Here is a tiny trained network, its code and every weight. The questions are about switching its units off for an input and a class, where a switched-off unit gives its printed mean instead of its output.

import numpy as np


def w(rows, s, z=0):
    codes = np.array(rows[::2]) - 128.0
    scale = np.full(codes.shape[1], s)
    scale[-1] = z or s
    return codes * scale


def f(y):
    return np.maximum(y, 0)


def log_softmax(a):
    a = a - a.max(-1, keepdims=True)
    return a - np.log(np.exp(a).sum(-1, keepdims=True))


def net(x, mask):
    res = np.array(x, float).reshape(1, 4) / 4 @ E
    y = f(res @ A[0][:, :-1].T + A[0][:, -1])
    res = res + np.where(mask, y, B[0][:, -1]) @ B[0][:, :-1]
    return log_softmax(res[-1] @ U[:, :-1].T + U[:, -1])


A, B = {}, {}
E = w([
[91,196,160,2,175],'x0',
[180,99,152,43,18],'x1',
[116,231,64,148,53],'x2',
[4,82,101,112,71],'x3',
],0.0061)
A[0] = w([
[15,77,107,120,112,102],'neuron 1',
[220,143,119,139,174,111],'neuron 2',
[148,78,141,103,129,121],'neuron 3',
[201,141,134,124,158,94],'neuron 4',
[165,146,122,119,149,109],'neuron 5',
[180,82,142,58,50,109],'neuron 6',
[60,159,114,191,230,110],'neuron 7',
[80,136,132,89,142,116],'neuron 8',
[93,145,128,169,176,95],'neuron 9',
[117,77,133,121,185,108],'neuron 10',
[118,60,163,105,185,127],'neuron 11',
[133,71,149,113,168,99],'neuron 12',
[132,129,118,133,134,254],'neuron 13',
[44,77,116,121,96,105],'neuron 14',
[118,188,100,141,95,99],'neuron 15',
[93,193,131,19,200,106],'neuron 16',
[160,51,98,246,85,95],'neuron 17',
[103,235,110,154,84,115],'neuron 18',
[179,167,135,121,162,137],'neuron 19',
],0.013,0.0077)
B[0] = w([
[154,180,172,184,111,203],'neuron 1',
[144,170,159,175,103,198],'neuron 2',
[129,122,83,138,115,166],'neuron 3',
[157,149,147,166,81,175],'neuron 4',
[145,134,141,150,102,156],'neuron 5',
[157,171,92,51,95,208],'neuron 6',
[162,174,102,43,80,232],'neuron 7',
[128,101,163,134,123,173],'neuron 8',
[159,139,116,91,82,170],'neuron 9',
[132,108,73,152,118,175],'neuron 10',
[123,105,63,168,140,202],'neuron 11',
[141,102,82,164,108,172],'neuron 12',
[44,185,137,108,253,241],'neuron 13',
[158,172,162,174,113,188],'neuron 14',
[145,96,82,164,118,170],'neuron 15',
[125,27,189,110,120,254],'neuron 16',
[128,22,190,100,111,218],'neuron 17',
[140,82,55,175,127,208],'neuron 18',
[123,151,161,160,120,194],'neuron 19',
],0.034,0.0086)
U = w([
[114,39,211,90,116,120],'0',
[155,218,199,210,93,72],'1',
[165,186,82,2,74,140],'2',
[122,89,7,192,132,105],'3',
[22,176,143,93,221,252],'4',
],0.0087,0.0035)

Each question gives the input, the list of numbers given to net, and the class t.
The units are the neurons (one row each of A and B). Each row of codes is followed by its name. A weight is (code - 128) times the scale printed after its matrix; where a second scale follows, it is the last column's (A, B and U).
mask holds one flag per neuron, in row order. A switched-off neuron (its flag False) gives its mean, the last column of its row in B, instead of its output. The means were averaged over made-up inputs and are rounded, as every weight is.
A unit's drop is (log p(t) with every unit on - log p(t) with that unit switched off) / (log p(t) with every unit on - log p(t) with every unit switched off).
The circuit of an input: a set's keep is (log p(t) with only the set's units on - log p(t) with every unit switched off) / (log p(t) with every unit on - log p(t) with every unit switched off). Starting from the 12 units with the biggest drops (on a tie, the unit counted first), units are removed one at a time, each time the one whose removal leaves the highest keep (on an exact tie, the one counted first), for as long as the keep stays at least 0.8.
circuit, biggest first: the units of the circuit, biggest drop first
most important unit: the unit with the biggest drop
k most important neurons: the k neurons with the biggest drops, biggest first
drop of u: that unit's drop, to one decimal
input [-3,-2,-2,-1], class 4: most important unit -> neuron 16
input [1,-6,-6,-2], class 2: 4 most important neurons -> neuron 7; neuron 18; neuron 9; neuron 15
input [-6,-2,-5,7], class 1: 3 most important neurons -> neuron 1; neuron 14; neuron 16
input [-1,3,8,7], class 3: 4 most important neurons -> neuron 18; neuron 15; neuron 2; neuron 19
input [0,-5,4,5], class 1: 2 most important neurons -> neuron 1; neuron 6
input [7,5,7,8], class 1: 2 most important neurons -> neuron 1; neuron 14
input [-6,7,3,-6], class 2: 2 most important neurons -> neuron 6; neuron 16
input [7,-2,8,1], class 3: 3 most important neurons -> neuron 18; neuron 17; neuron 15
input [-6,-6,4,-5], class 0: 2 most important neurons -> neuron 17; neuron 6
input [-3,-3,-4,-2], class 3: 3 most important neurons -> neuron 16; neuron 6; neuron 11
input [-5,-3,-8,-2], class 3: 2 most important neurons -> neuron 11; neuron 16
input [8,-1,8,-2], class 0: 2 most important neurons -> neuron 16; neuron 11
input [3,2,-6,8], class 1: drop of neuron 14 -> 0.2
input [-8,0,3,-3], class 0: drop of neuron 17 -> 1.6
input [1,5,-5,4], class 2: circuit, biggest first -> neuron 6
input [8,-2,3,-3], class 0: drop of neuron 16 -> 0.9
